Below is a small trained network, with its code and all its weights. Each question gives an input and a target symbol and asks what happens when units are switched off, that is, made to give their printed mean instead of their output.

import numpy as np


def w(rows, s, z=0):
    codes = np.array(rows[::2]) - 128.0
    scale = np.full(codes.shape[1], s)
    scale[-1] = z or s
    return codes * scale


def norm(h):
    return h / np.sqrt((h * h).mean(-1, keepdims=True) + 1e-5)


def f(y):
    return np.maximum(y, 0)


def softmax(a):
    e = np.exp(a - a.max(-1, keepdims=True))
    return e / e.sum(-1, keepdims=True)


def log_softmax(a):
    a = a - a.max(-1, keepdims=True)
    return a - np.log(np.exp(a).sum(-1, keepdims=True))


def net(x, mask):
    ids = ['βδεζηθμξπστφψω'.index(c) for c in x.split()]
    T = len(ids)
    res = E[ids] + P[:T]
    r = norm(res)
    for j in range(2):
        rows = slice(2 * j, 2 * j + 2)
        q, k, v = (r @ M[0][rows].T for M in (Q, K, V))
        z = softmax(np.where(np.tri(T) > 0, q @ k.T / 2**0.5, -1e9)) @ v
        o = O[0][rows]
        res = res + np.where(mask[j], z, o[:, -1]) @ o[:, :-1]
    y = f(norm(res) @ A[0][:, :-1].T + A[0][:, -1])
    res = res + np.where(mask[2:18], y, B[0][:, -1]) @ B[0][:, :-1]
    return log_softmax(norm(res)[-1] @ U[:, :-1].T + U[:, -1])


Q, K, V, O, A, B = {}, {}, {}, {}, {}, {}
E = w([
[110,79,237],'β',
[164,162,117],'δ',
[104,47,112],'ε',
[134,182,159],'ζ',
[56,61,155],'η',
[135,133,76],'θ',
[138,163,107],'μ',
[136,127,98],'ξ',
[173,182,136],'π',
[163,164,123],'σ',
[112,50,210],'τ',
[132,155,137],'φ',
[253,139,137],'ψ',
[130,188,161],'ω',
],0.014)
P = w([
[145,125,100],'0',
[128,136,99],'1',
[24,93,205],'2',
[185,120,125],'3',
[125,140,99],'4',
[123,121,246],'5',
[189,119,133],'6',
],0.012)
Q[0] = w([
[137,51,36],'head 1',
[118,254,62],'head 1',
[106,38,169],'head 2',
[78,128,186],'head 2',
],0.021)
K[0] = w([
[133,1,22],'head 1',
[142,254,36],'head 1',
[156,47,165],'head 2',
[129,116,216],'head 2',
],0.016)
V[0] = w([
[161,6,81],'head 1',
[78,161,66],'head 1',
[35,123,53],'head 2',
[121,152,153],'head 2',
],0.011)
O[0] = w([
[254,55,210,5],'head 1',
[45,155,166,75],'head 1',
[157,26,84,68],'head 2',
[114,130,164,152],'head 2',
],0.0081,0.0031)
A[0] = w([
[30,115,147,157],'neuron 1',
[120,53,158,106],'neuron 2',
[207,205,8,96],'neuron 3',
[117,132,88,166],'neuron 4',
[206,158,130,29],'neuron 5',
[11,18,206,141],'neuron 6',
[164,74,45,95],'neuron 7',
[125,173,112,109],'neuron 8',
[189,171,129,81],'neuron 9',
[78,109,156,152],'neuron 10',
[51,64,218,183],'neuron 11',
[198,149,69,101],'neuron 12',
[149,105,177,70],'neuron 13',
[201,142,78,116],'neuron 14',
[191,148,122,58],'neuron 15',
[206,222,107,2],'neuron 16',
],0.011,0.0041)
B[0] = w([
[205,46,164,239],'neuron 1',
[61,92,131,191],'neuron 2',
[173,47,39,226],'neuron 3',
[107,174,145,180],'neuron 4',
[114,36,138,153],'neuron 5',
[81,205,250,248],'neuron 6',
[130,199,65,176],'neuron 7',
[83,97,134,186],'neuron 8',
[76,121,173,159],'neuron 9',
[122,136,170,187],'neuron 10',
[216,129,68,255],'neuron 11',
[156,127,188,167],'neuron 12',
[143,129,46,172],'neuron 13',
[126,186,151,170],'neuron 14',
[134,59,111,149],'neuron 15',
[206,159,252,169],'neuron 16',
],0.021,0.0052)
U = w([
[200,222,149,160],'β',
[137,98,93,65],'δ',
[186,88,123,20],'ε',
[66,133,86,203],'ζ',
[111,164,228,227],'η',
[164,208,26,188],'θ',
[115,10,76,84],'μ',
[116,195,94,201],'ξ',
[171,144,44,94],'π',
[130,110,72,89],'σ',
[143,99,131,4],'τ',
[26,20,171,93],'φ',
[158,137,149,43],'ψ',
[64,134,87,212],'ω',
],0.012,0.0041)

Each question gives the input, a string of symbols that net reads in full, and the target symbol t.
The units are the heads (2 rows each of Q, K, V and O) and the neurons (one row each of A and B). Each row of codes is followed by its name. A weight is (code - 128) times the scale printed after its matrix; where a second scale follows, it is the last column's (O, A, B and U).
mask holds one flag per unit, heads first, then neurons. A switched-off unit (its flag False) gives its mean, the last column of its rows in O or B, instead of its output. The means were averaged over made-up inputs and are rounded, as every weight is.
A unit's drop is (log p(t) with every unit on - log p(t) with that unit switched off) / (log p(t) with every unit on - log p(t) with every unit switched off).
The circuit of an input: a set's keep is (log p(t) with only the set's units on - log p(t) with every unit switched off) / (log p(t) with every unit on - log p(t) with every unit switched off). Starting from the 12 units with the biggest drops (on a tie, the unit counted first), units are removed one at a time, each time the one whose removal leaves the highest keep (on an exact tie, the one counted first), for as long as the keep stays at least 0.8.
units of the circuit, in order: the units of the circuit, biggest drop first
most important unit: the unit with the biggest drop
top k neurons: the k neurons with the biggest drops, biggest first
heads that matter: for each layer, one digit per head in row order, 1 if its drop is at least 0.15 and else 0, layers parted by /
drop of u: that unit's drop, to one decimal
input ψ π ω ω θ β φ, target θ: heads that matter -> 11
input η ξ ψ π θ φ θ, target θ: top 4 neurons -> (neuron 7; neuron 1; neuron 14; neuron 6)
input φ φ φ φ β, target β: top 3 neurons -> (neuron 11; neuron 6; neuron 13)
input β θ ζ ξ, target θ: top 4 neurons -> (neuron 7; neuron 1; neuron 6; neuron 14)
input σ φ ε η φ, target φ: top 3 neurons -> (neuron 11; neuron 1; neuron 6)
input φ φ ζ ω, target μ: units of the circuit, in order -> (neuron 6; neuron 11; neuron 3)
input β φ ε φ, target μ: units of the circuit, in order -> (neuron 6; head 1; neuron 1; neuron 11)
input θ φ ξ ζ, target μ: heads that matter -> 10
input φ η β σ η, target η: top 2 neurons -> (neuron 6; neuron 2)
input φ β θ σ φ ξ φ, target μ: units of the circuit, in order -> (neuron 6; head 1; neuron 11)
input β β π φ μ, target μ: top 3 neurons -> (neuron 6; neuron 1; neuron 11)
input ξ φ φ σ, target μ: most important unit -> head 1
input φ φ π β β, target β: drop of neuron 3 -> 0.3
input ζ θ φ θ, target θ: drop of head 2 -> 2.4
input φ φ δ η φ τ ω, target μ: drop of head 1 -> 0.5
input ε ψ ε φ φ β ζ, target μ: drop of neuron 3 -> 0.1
